Here is a tiny trained network, its code and every weight. The questions are about switching its units off for an input and a class, where a switched-off unit gives its printed mean instead of its output.

import numpy as np


def w(rows, s, z=0):
    codes = np.array(rows[::2]) - 128.0
    scale = np.full(codes.shape[1], s)
    scale[-1] = z or s
    return codes * scale


def norm(h):
    return h / np.sqrt((h * h).mean(-1, keepdims=True) + 1e-5)


def f(y):
    return y / 2 * (1 + np.tanh(0.7978845608 * (y + 0.044715 * y**3)))


def log_softmax(a):
    a = a - a.max(-1, keepdims=True)
    return a - np.log(np.exp(a).sum(-1, keepdims=True))


def net(x, mask):
    res = np.array(x, float).reshape(1, 7) / 4 @ E
    u = 0
    for l in range(3):
        y = f(norm(res) @ A[l][:, :-1].T + A[l][:, -1])
        res = res + np.where(mask[u : u + 5], y, B[l][:, -1]) @ B[l][:, :-1]
        u += 5
    return log_softmax(norm(res)[-1] @ U[:, :-1].T + U[:, -1])


A, B = {}, {}
E = w([
[106,255,225],'x0',
[51,215,103],'x1',
[153,86,153],'x2',
[104,79,192],'x3',
[59,176,156],'x4',
[19,123,108],'x5',
[182,106,33],'x6',
],0.0073)
A[0] = w([
[171,146,193,140],'0.n0',
[136,100,120,5],'0.n1',
[135,68,251,89],'0.n2',
[158,86,138,184],'0.n3',
[83,129,66,250],'0.n4',
],0.018,0.0028)
B[0] = w([
[116,218,133,199],'0.n0',
[172,137,132,130],'0.n1',
[90,162,1,255],'0.n2',
[160,144,98,191],'0.n3',
[92,175,92,207],'0.n4',
],0.014,0.0075)
A[1] = w([
[135,106,119,2],'1.n0',
[48,120,107,203],'1.n1',
[174,53,87,65],'1.n2',
[160,51,117,138],'1.n3',
[7,108,113,57],'1.n4',
],0.015,0.0035)
B[1] = w([
[164,79,141,110],'1.n0',
[154,115,2,254],'1.n1',
[140,10,177,187],'1.n2',
[207,42,195,163],'1.n3',
[70,216,38,225],'1.n4',
],0.0086,0.0064)
A[2] = w([
[255,116,182,135],'2.n0',
[97,80,57,83],'2.n1',
[120,130,142,2],'2.n2',
[157,34,168,123],'2.n3',
[63,24,189,201],'2.n4',
],0.0095,0.0048)
B[2] = w([
[119,162,104,216],'2.n0',
[178,177,148,253],'2.n1',
[132,45,198,40],'2.n2',
[90,144,83,219],'2.n3',
[189,247,117,163],'2.n4',
],0.011,0.0019)
U = w([
[87,146,68,183],'0',
[105,46,198,6],'1',
[189,2,118,143],'2',
[155,152,179,121],'3',
],0.025,0.011)

Each question gives the input, the list of numbers given to net, and the class t.
The units are the neurons (one row each of A and B). Each row of codes is followed by its name. A weight is (code - 128) times the scale printed after its matrix; where a second scale follows, it is the last column's (A, B and U).
mask holds one flag per neuron, layer by layer. A switched-off neuron (its flag False) gives its mean, the last column of its row in B, instead of its output. The means were averaged over made-up inputs and are rounded, as every weight is.
A unit's drop is (log p(t) with every unit on - log p(t) with that unit switched off) / (log p(t) with every unit on - log p(t) with every unit switched off).
The circuit of an input: a set's keep is (log p(t) with only the set's units on - log p(t) with every unit switched off) / (log p(t) with every unit on - log p(t) with every unit switched off). Starting from the 12 units with the biggest drops (on a tie, the unit counted first), units are removed one at a time, each time the one whose removal leaves the highest keep (on an exact tie, the one counted first), for as long as the keep stays at least 0.8.
circuit, biggest first: the units of the circuit, biggest drop first
k most important neurons: the k neurons with the biggest drops, biggest first
k most important neurons of layer l: the k neurons of layer l with the biggest drops, biggest first
drop when u is switched off: that unit's drop, to one decimal
input [-6,-4,-5,2,0,2,-5], class 2: circuit, biggest first	0.n0; 1.n2
input [7,0,-5,-1,-3,-8,-1], class 3: circuit, biggest first	0.n2; 1.n1
input [5,2,-7,-7,-4,-7,-5], class 3: circuit, biggest first	0.n2; 1.n1
input [6,6,-7,-8,7,-7,-7], class 3: circuit, biggest first	0.n2; 1.n4
input [-7,2,-1,7,-3,4,8], class 2: 2 most important neurons	0.n2; 0.n0
input [1,-1,6,2,4,-4,8], class 2: 2 most important neurons	0.n4; 0.n2
input [2,-2,3,-3,3,-7,1], class 3: 3 most important neurons of layer 0	0.n2; 0.n4; 0.n0
input [2,-7,2,-7,8,-6,8], class 3: 3 most important neurons	0.n2; 1.n1; 2.n0
input [8,6,-5,4,2,-8,-3], class 3: 2 most important neurons of layer 1	1.n4; 1.n1
input [-2,-4,-5,-2,-4,3,-3], class 2: 3 most important neurons	0.n0; 0.n2; 1.n3
input [2,-5,5,-6,2,0,7], class 2: drop when 0.n0 is switched off	0.2
input [-3,-4,8,-7,0,7,8], class 2: drop when 0.n2 is switched off	0.4
